Below is a small trained network, with its code and all its weights. Each question gives an input and a target symbol and asks what happens when units are switched off, that is, made to give their printed mean instead of their output.

import numpy as np


def w(rows, s, z=0):
    codes = np.array(rows[::2]) - 128.0
    scale = np.full(codes.shape[1], s)
    scale[-1] = z or s
    return codes * scale


def f(y):
    return y / 2 * (1 + np.tanh(0.7978845608 * (y + 0.044715 * y**3)))


def softmax(a):
    e = np.exp(a - a.max(-1, keepdims=True))
    return e / e.sum(-1, keepdims=True)


def log_softmax(a):
    a = a - a.max(-1, keepdims=True)
    return a - np.log(np.exp(a).sum(-1, keepdims=True))


def net(x, mask):
    ids = ['ΓΞΣΨαβελτφω'.index(c) for c in x.split()]
    T = len(ids)
    res = E[ids] + P[:T]
    u = 0
    for l in range(3):
        r = res
        for j in range(2):
            rows = slice(3 * j, 3 * j + 3)
            q, k, v = (r @ M[l][rows].T for M in (Q, K, V))
            z = softmax(np.where(np.tri(T) > 0, q @ k.T / 3**0.5, -1e9)) @ v
            o = O[l][rows]
            res = res + np.where(mask[u + j], z, o[:, -1]) @ o[:, :-1]
        u += 2
        y = f(res @ A[l][:, :-1].T + A[l][:, -1])
        res = res + np.where(mask[u : u + 4], y, B[l][:, -1]) @ B[l][:, :-1]
        u += 4
    return log_softmax(res[-1] @ U[:, :-1].T + U[:, -1])


Q, K, V, O, A, B = {}, {}, {}, {}, {}, {}
E = w([
[130,177,156],'Γ',
[112,166,131],'Ξ',
[136,201,183],'Σ',
[129,9,38],'Ψ',
[136,68,77],'α',
[104,160,119],'β',
[168,167,189],'ε',
[170,81,121],'λ',
[81,60,57],'τ',
[71,225,186],'φ',
[109,92,82],'ω',
],0.015)
P = w([
[49,80,181],'0',
[206,121,71],'1',
[17,192,42],'2',
[50,107,149],'3',
[224,176,102],'4',
[3,200,43],'5',
[69,104,171],'6',
[231,162,76],'7',
[2,177,23],'8',
[100,110,180],'9',
],0.012)
Q[0] = w([
[167,75,135],'0.h1',
[110,96,78],'0.h1',
[109,53,175],'0.h1',
[254,164,128],'0.h2',
[106,155,128],'0.h2',
[93,104,26],'0.h2',
],0.0082)
K[0] = w([
[185,253,41],'0.h1',
[127,13,71],'0.h1',
[159,45,200],'0.h1',
[87,187,39],'0.h2',
[140,104,91],'0.h2',
[101,135,153],'0.h2',
],0.0074)
V[0] = w([
[187,68,120],'0.h1',
[178,88,81],'0.h1',
[254,195,166],'0.h1',
[7,128,223],'0.h2',
[120,49,140],'0.h2',
[141,204,248],'0.h2',
],0.0087)
O[0] = w([
[160,196,217,55],'0.h1',
[182,202,169,71],'0.h1',
[185,2,94,34],'0.h1',
[57,110,129,254],'0.h2',
[120,45,176,103],'0.h2',
[182,145,205,184],'0.h2',
],0.0066,0.0025)
A[0] = w([
[161,41,51,193],'0.n1',
[237,145,153,62],'0.n2',
[141,1,71,6],'0.n3',
[159,230,172,74],'0.n4',
],0.01,0.0024)
B[0] = w([
[80,255,229,221],'0.n1',
[90,226,49,250],'0.n2',
[44,148,68,152],'0.n3',
[40,67,59,207],'0.n4',
],0.0058,0.0024)
Q[1] = w([
[31,122,116],'1.h1',
[101,113,133],'1.h1',
[203,195,54],'1.h1',
[130,140,97],'1.h2',
[137,151,254],'1.h2',
[43,149,108],'1.h2',
],0.0096)
K[1] = w([
[216,152,118],'1.h1',
[194,209,178],'1.h1',
[55,69,245],'1.h1',
[161,117,159],'1.h2',
[148,169,82],'1.h2',
[73,174,173],'1.h2',
],0.011)
V[1] = w([
[69,184,144],'1.h1',
[170,2,234],'1.h1',
[53,238,154],'1.h1',
[73,100,122],'1.h2',
[116,86,170],'1.h2',
[109,78,193],'1.h2',
],0.0077)
O[1] = w([
[177,3,170,204],'1.h1',
[200,235,219,31],'1.h1',
[37,126,136,254],'1.h1',
[76,231,138,198],'1.h2',
[139,96,152,145],'1.h2',
[134,240,219,161],'1.h2',
],0.0058,0.0054)
A[1] = w([
[153,170,137,57],'1.n1',
[188,189,148,238],'1.n2',
[84,81,3,139],'1.n3',
[77,153,116,2],'1.n4',
],0.012,0.0063)
B[1] = w([
[216,100,204,137],'1.n1',
[65,254,181,181],'1.n2',
[147,186,190,247],'1.n3',
[245,10,140,153],'1.n4',
],0.0082,0.014)
Q[2] = w([
[151,149,227],'2.h1',
[141,2,173],'2.h1',
[152,214,147],'2.h1',
[150,120,119],'2.h2',
[113,104,117],'2.h2',
[224,112,99],'2.h2',
],0.013)
K[2] = w([
[76,89,175],'2.h1',
[150,100,2],'2.h1',
[100,153,202],'2.h1',
[135,117,142],'2.h2',
[144,114,126],'2.h2',
[114,127,163],'2.h2',
],0.018)
V[2] = w([
[91,216,11],'2.h1',
[163,185,105],'2.h1',
[57,43,48],'2.h1',
[175,162,123],'2.h2',
[37,195,118],'2.h2',
[166,71,3],'2.h2',
],0.0075)
O[2] = w([
[26,62,253,74],'2.h1',
[76,94,93,111],'2.h1',
[124,221,190,40],'2.h1',
[143,116,108,133],'2.h2',
[131,60,204,213],'2.h2',
[179,151,169,7],'2.h2',
],0.0055,0.017)
A[2] = w([
[74,228,51,255],'2.n1',
[2,179,212,105],'2.n2',
[161,142,168,71],'2.n3',
[116,237,190,123],'2.n4',
],0.01,0.004)
B[2] = w([
[139,130,216,235],'2.n1',
[134,176,30,254],'2.n2',
[95,172,72,124],'2.n3',
[168,2,55,216],'2.n4',
],0.0095,0.012)
U = w([
[76,239,27,126],'Γ',
[32,205,221,251],'Ξ',
[25,36,206,148],'Σ',
[65,68,255,214],'Ψ',
[140,138,100,77],'α',
[212,116,143,156],'β',
[232,166,49,95],'ε',
[151,154,112,141],'λ',
[146,120,127,90],'τ',
[141,143,97,88],'φ',
[146,39,38,1],'ω',
],0.0084,0.0087)

Each question gives the input, a string of symbols that net reads in full, and the target symbol t.
The units are the heads (3 rows each of Q, K, V and O) and the neurons (one row each of A and B). Each row of codes is followed by its name. A weight is (code - 128) times the scale printed after its matrix; where a second scale follows, it is the last column's (O, A, B and U).
mask holds one flag per unit, layer by layer, with each layer's heads first. A switched-off unit (its flag False) gives its mean, the last column of its rows in O or B, instead of its output. The means were averaged over made-up inputs and are rounded, as every weight is.
A unit's drop is (log p(t) with every unit on - log p(t) with that unit switched off) / (log p(t) with every unit on - log p(t) with every unit switched off).
The circuit of an input: a set's keep is (log p(t) with only the set's units on - log p(t) with every unit switched off) / (log p(t) with every unit on - log p(t) with every unit switched off). Starting from the 12 units with the biggest drops (on a tie, the unit counted first), units are removed one at a time, each time the one whose removal leaves the highest keep (on an exact tie, the one counted first), for as long as the keep stays at least 0.8.
units of the circuit, in order: the units of the circuit, biggest drop first
most important unit: the unit with the biggest drop
top k neurons: the k neurons with the biggest drops, biggest first
top k neurons in layer l: the k neurons of layer l with the biggest drops, biggest first
which heads matter: for each layer, one digit per head in row order, 1 if its drop is at least 0.15 and else 0, layers parted by /
input α τ ε ε λ ε ε λ λ β, target Γ: top 2 neurons : (2.n2 2.n1)
input Γ Σ ω λ, target Γ: units of the circuit, in order : (2.h1 2.n2 1.h1)
input λ Ψ β ω β ω ε Γ ε Σ, target Γ: which heads matter : 00 / 00 / 10
input ε φ φ Ψ ε β, target ω: top neuron : (1.n4)
input ε ε ε φ, target Γ: top 3 neurons : (2.n2 1.n2 0.n2)
input ε ε Ψ α Σ λ Ξ, target Γ: units of the circuit, in order : (0.n2 2.h1 2.n2 1.h1)
input λ ε Ψ λ Γ φ ε ε, target Ξ: top 3 neurons in layer 1 : (1.n3 1.n2 1.n4)
input λ λ φ, target Σ: units of the circuit, in order : (1.h1 1.n2 2.h1 0.n1)
input λ λ λ α τ ε ω ε Γ Ψ, target Γ: units of the circuit, in order : (0.n1 2.n2 0.n3)
input Γ ε Ξ ε ε β Σ, target Γ: which heads matter : 00 / 10 / 10
input λ ω ε Γ β Γ, target Σ: which heads matter : 10 / 10 / 10
input λ Σ Ξ, target Σ: units of the circuit, in order : (1.n2 2.h1)
input Ξ α φ Ξ, target Γ: top 3 neurons : (2.n2 0.n1 2.n1)
input λ Σ Γ, target Σ: units of the circuit, in order : (1.n2 2.h1)
input ε ε λ φ Ξ ε α, target Γ: top 4 neurons : (0.n2 2.n2 1.n2 2.n1)
input ε ω ε Σ Σ λ τ Σ ω, target ω: units of the circuit, in order : (1.n2 1.n4)
input ε ε β ε ε τ, target ω: top 3 neurons in layer 1 : (1.n3 1.n2 1.n4)
input ε ε ε Ψ Ψ, target β: units of the circuit, in order : (0.h1 2.n2)
input Ψ Σ Γ ε, target Γ: most important unit : 2.h1
input λ ε ε, target Σ: units of the circuit, in order : (1.h1 1.n2 2.h1)
input λ ε Σ τ ε Ψ Σ Γ β, target Σ: units of the circuit, in order : (1.n2 2.h1)
input Γ λ ε ω, target Γ: top 4 neurons : (2.n2 0.n1 0.n2 2.n1)
input ω λ Σ ε, target Γ: units of the circuit, in order : (2.n2 1.n4)
input Γ ε ω, target Ξ: top 3 neurons : (1.n3 0.n2 2.n4)
input ε Ψ α ε Ξ, target β: which heads matter : 11 / 00 / 10
input ε Γ Σ Ψ ε ε φ ω φ, target ω: top 3 neurons in layer 1 : (1.n4 1.n3 1.n2)
input λ λ ε, target Σ: most important unit : 1.h1
input ε ω φ, target ω: most important unit : 1.h1
input ε Γ ε Γ ε β φ Σ, target Ξ: top 2 neurons : (1.n2 2.n1)
